Here is a tiny trained network, its code and every weight. The questions are about switching its units off for an input and a class, where a switched-off unit gives its printed mean instead of its output.

import numpy as np


def w(rows, s, z=0):
    codes = np.array(rows[::2]) - 128.0
    scale = np.full(codes.shape[1], s)
    scale[-1] = z or s
    return codes * scale


def norm(h):
    return h / np.sqrt((h * h).mean(-1, keepdims=True) + 1e-5)


def f(y):
    return y / 2 * (1 + np.tanh(0.7978845608 * (y + 0.044715 * y**3)))


def log_softmax(a):
    a = a - a.max(-1, keepdims=True)
    return a - np.log(np.exp(a).sum(-1, keepdims=True))


def net(x, mask):
    res = np.array(x, float).reshape(1, 5) / 4 @ E
    u = 0
    for l in range(3):
        y = f(norm(res) @ A[l][:, :-1].T + A[l][:, -1])
        res = res + np.where(mask[u : u + 10], y, B[l][:, -1]) @ B[l][:, :-1]
        u += 10
    return log_softmax(norm(res)[-1] @ U[:, :-1].T + U[:, -1])


A, B = {}, {}
E = w([
[171,42,147,40,162,2,121,218,155,165,211,37],'x0',
[94,211,88,123,122,101,67,169,156,205,43,217],'x1',
[172,124,110,192,77,148,119,213,180,89,88,217],'x2',
[72,176,158,132,80,127,83,212,195,20,233,69],'x3',
[11,213,217,109,52,198,69,111,96,85,70,39],'x4',
],0.0066)
A[0] = w([
[110,105,142,114,118,109,115,163,129,149,134,53,2],'L0N1',
[125,113,128,128,128,119,134,139,120,132,190,114,119],'L0N2',
[138,132,117,146,116,158,145,82,114,101,92,176,122],'L0N3',
[165,63,147,145,105,177,161,70,105,66,86,83,85],'L0N4',
[62,176,127,122,166,148,134,21,112,124,201,78,128],'L0N5',
[148,89,137,145,115,157,139,119,114,61,132,86,85],'L0N6',
[50,170,145,144,87,173,125,113,126,23,133,41,135],'L0N7',
[90,146,137,111,116,103,93,202,139,153,135,68,103],'L0N8',
[109,105,138,105,157,130,143,12,90,219,65,58,131],'L0N9',
[58,189,133,112,104,134,96,133,115,187,6,114,132],'L0N10',
],0.017,0.008)
B[0] = w([
[192,126,175,89,198,165,188,80,127,169,58,185,156],'L0N1',
[140,182,84,142,129,128,86,171,151,97,175,131,159],'L0N2',
[146,92,108,162,130,178,156,115,149,170,103,125,183],'L0N3',
[115,46,120,181,63,111,186,188,158,55,155,101,184],'L0N4',
[76,133,120,85,22,18,112,212,87,110,208,188,213],'L0N5',
[125,131,187,105,77,84,197,112,133,39,124,133,163],'L0N6',
[14,172,195,117,50,131,33,135,99,188,144,148,251],'L0N7',
[94,121,138,112,108,66,123,154,124,119,158,106,183],'L0N8',
[180,109,144,54,165,187,121,70,61,255,160,140,240],'L0N9',
[45,215,170,142,112,115,92,137,152,56,91,121,238],'L0N10',
],0.015,0.019)
A[1] = w([
[106,156,58,218,104,138,119,128,125,138,40,251,203],'L1N1',
[84,171,152,157,138,247,101,77,143,159,10,129,51],'L1N2',
[112,120,146,120,135,99,113,128,130,72,74,73,17],'L1N3',
[179,122,89,117,154,72,145,134,151,158,134,200,188],'L1N4',
[155,107,40,152,190,86,84,204,195,138,188,94,129],'L1N5',
[194,98,117,120,181,209,109,66,100,182,179,102,63],'L1N6',
[120,95,89,117,136,190,128,112,138,197,155,73,4],'L1N7',
[203,97,71,153,183,175,146,85,82,204,119,226,75],'L1N8',
[142,201,129,130,190,138,94,48,108,151,58,161,48],'L1N9',
[86,76,90,142,133,163,127,105,115,202,146,102,53],'L1N10',
],0.016,0.0025)
B[1] = w([
[173,135,222,93,194,172,185,49,96,163,114,163,221],'L1N1',
[183,173,136,159,251,129,115,44,160,58,181,152,246],'L1N2',
[126,151,148,102,107,69,123,124,92,123,174,126,142],'L1N3',
[158,135,82,108,155,83,166,143,88,118,160,116,195],'L1N4',
[159,105,129,132,102,66,171,153,153,36,132,103,194],'L1N5',
[152,91,85,111,72,108,195,147,59,137,96,172,215],'L1N6',
[150,111,155,85,137,64,126,113,110,163,142,117,170],'L1N7',
[140,111,25,51,109,120,112,150,62,201,134,117,245],'L1N8',
[153,147,151,214,227,138,125,118,164,120,116,193,195],'L1N9',
[129,208,127,46,168,114,139,212,143,164,82,96,173],'L1N10',
],0.014,0.013)
A[2] = w([
[119,126,44,153,128,137,90,112,110,150,75,80,6],'L2N1',
[116,26,120,163,117,117,186,141,146,125,137,152,110],'L2N2',
[77,88,57,164,206,157,108,102,174,198,65,117,77],'L2N3',
[8,72,4,145,147,188,114,126,148,122,107,72,74],'L2N4',
[116,98,55,150,177,175,84,131,148,206,124,44,53],'L2N5',
[77,43,36,140,186,155,54,98,209,152,68,74,51],'L2N6',
[53,152,62,161,125,98,124,122,122,132,63,47,74],'L2N7',
[150,100,65,155,208,188,31,123,184,155,92,71,113],'L2N8',
[40,101,48,151,149,196,112,197,130,131,41,51,100],'L2N9',
[152,75,40,136,149,163,42,101,206,132,81,66,16],'L2N10',
],0.015,0.0021)
B[2] = w([
[129,130,247,39,152,119,187,135,137,114,143,115,136],'L2N1',
[179,119,110,117,150,148,133,145,189,146,65,69,252],'L2N2',
[134,161,118,121,41,157,141,109,90,41,155,124,179],'L2N3',
[86,125,190,87,85,168,188,76,53,55,15,76,108],'L2N4',
[147,70,183,129,159,146,115,125,109,141,238,92,165],'L2N5',
[64,89,54,170,147,120,173,112,105,110,233,176,115],'L2N6',
[160,147,145,98,29,146,126,158,77,102,111,156,139],'L2N7',
[81,116,194,115,150,179,156,143,174,158,165,99,167],'L2N8',
[139,192,114,171,103,85,200,100,175,147,39,178,109],'L2N9',
[208,178,183,50,131,113,146,138,193,130,140,119,113],'L2N10',
],0.013,0.0032)
U = w([
[186,108,79,71,150,121,160,122,70,202,128,144,128],'0',
[165,67,119,168,104,185,159,124,164,141,75,96,62],'1',
[167,94,86,145,93,71,159,182,170,47,146,85,136],'2',
[119,115,2,187,122,166,24,113,145,121,83,88,2],'3',
[127,187,172,162,193,178,103,49,142,120,111,167,126],'4',
[38,161,170,115,45,106,60,171,131,132,173,126,178],'5',
],0.012,0.0058)

Each question gives the input, the list of numbers given to net, and the class t.
The units are the neurons (one row each of A and B). Each row of codes is followed by its name. A weight is (code - 128) times the scale printed after its matrix; where a second scale follows, it is the last column's (A, B and U).
mask holds one flag per neuron, layer by layer. A switched-off neuron (its flag False) gives its mean, the last column of its row in B, instead of its output. The means were averaged over made-up inputs and are rounded, as every weight is.
A unit's drop is (log p(t) with every unit on - log p(t) with that unit switched off) / (log p(t) with every unit on - log p(t) with every unit switched off).
The circuit of an input: a set's keep is (log p(t) with only the set's units on - log p(t) with every unit switched off) / (log p(t) with every unit on - log p(t) with every unit switched off). Starting from the 12 units with the biggest drops (on a tie, the unit counted first), units are removed one at a time, each time the one whose removal leaves the highest keep (on an exact tie, the one counted first), for as long as the keep stays at least 0.8.
circuit, biggest first: the units of the circuit, biggest drop first
unit that matters most: the unit with the biggest drop
k most important neurons: the k neurons with the biggest drops, biggest first
k most important neurons of layer l: the k neurons of layer l with the biggest drops, biggest first
drop of u: that unit's drop, to one decimal
input [-5,1,-2,3,-4], class 0: unit that matters most	L0N10
input [-6,-7,7,-4,3], class 1: circuit, biggest first	(L0N4, L0N3, L0N5)
input [-2,8,0,-2,-7], class 4: 2 most important neurons	(L0N9, L0N5)
input [-2,3,8,1,-6], class 0: 2 most important neurons	(L0N10, L0N7)
input [-7,3,4,6,3], class 4: 2 most important neurons	(L0N5, L1N2)
input [8,8,2,-1,-7], class 2: circuit, biggest first	(L0N9, L0N7)
input [-2,-8,5,-4,-8], class 2: 2 most important neurons	(L0N9, L0N7)
input [5,0,6,-4,-4], class 2: 4 most important neurons	(L0N7, L0N9, L1N5, L0N1)
input [-8,-3,5,3,-5], class 1: 2 most important neurons of layer 0	(L0N9, L0N7)
input [-6,-8,4,-5,2], class 1: circuit, biggest first	(L0N4, L0N3, L2N2)
input [5,-5,-7,-2,-1], class 0: 3 most important neurons of layer 0	(L0N9, L0N7, L0N10)
input [-4,-2,2,2,-3], class 1: 4 most important neurons	(L0N9, L0N10, L0N7, L0N4)
input [8,0,1,-5,7], class 0: 2 most important neurons	(L0N9, L0N7)
input [2,1,2,-1,-2], class 2: 2 most important neurons	(L0N7, L0N10)
input [-6,8,-2,6,-7], class 4: unit that matters most	L0N9
input [-5,-4,6,2,-7], class 0: 4 most important neurons	(L0N10, L0N7, L0N8, L0N5)
input [-6,6,-4,-6,-1], class 4: 2 most important neurons of layer 1	(L1N2, L1N9)
input [-7,-2,4,3,-4], class 4: 2 most important neurons	(L0N9, L0N5)
input [1,5,-1,-1,-6], class 0: 2 most important neurons of layer 1	(L1N8, L1N1)
input [6,-5,-3,2,-3], class 2: 2 most important neurons of layer 0	(L0N7, L0N9)
input [1,-4,3,3,-8], class 2: most important neuron	(L0N9)
input [-6,4,5,4,-8], class 0: 3 most important neurons	(L0N10, L0N7, L1N8)
input [3,-3,5,-1,-4], class 2: drop of L0N7	1.5
input [6,-6,3,-2,-7], class 2: drop of L0N9	0.7
input [1,-3,1,-6,0], class 0: drop of L1N10	0.0
input [3,1,-1,-5,2], class 0: 2 most important neurons of layer 0	(L0N9, L0N7)
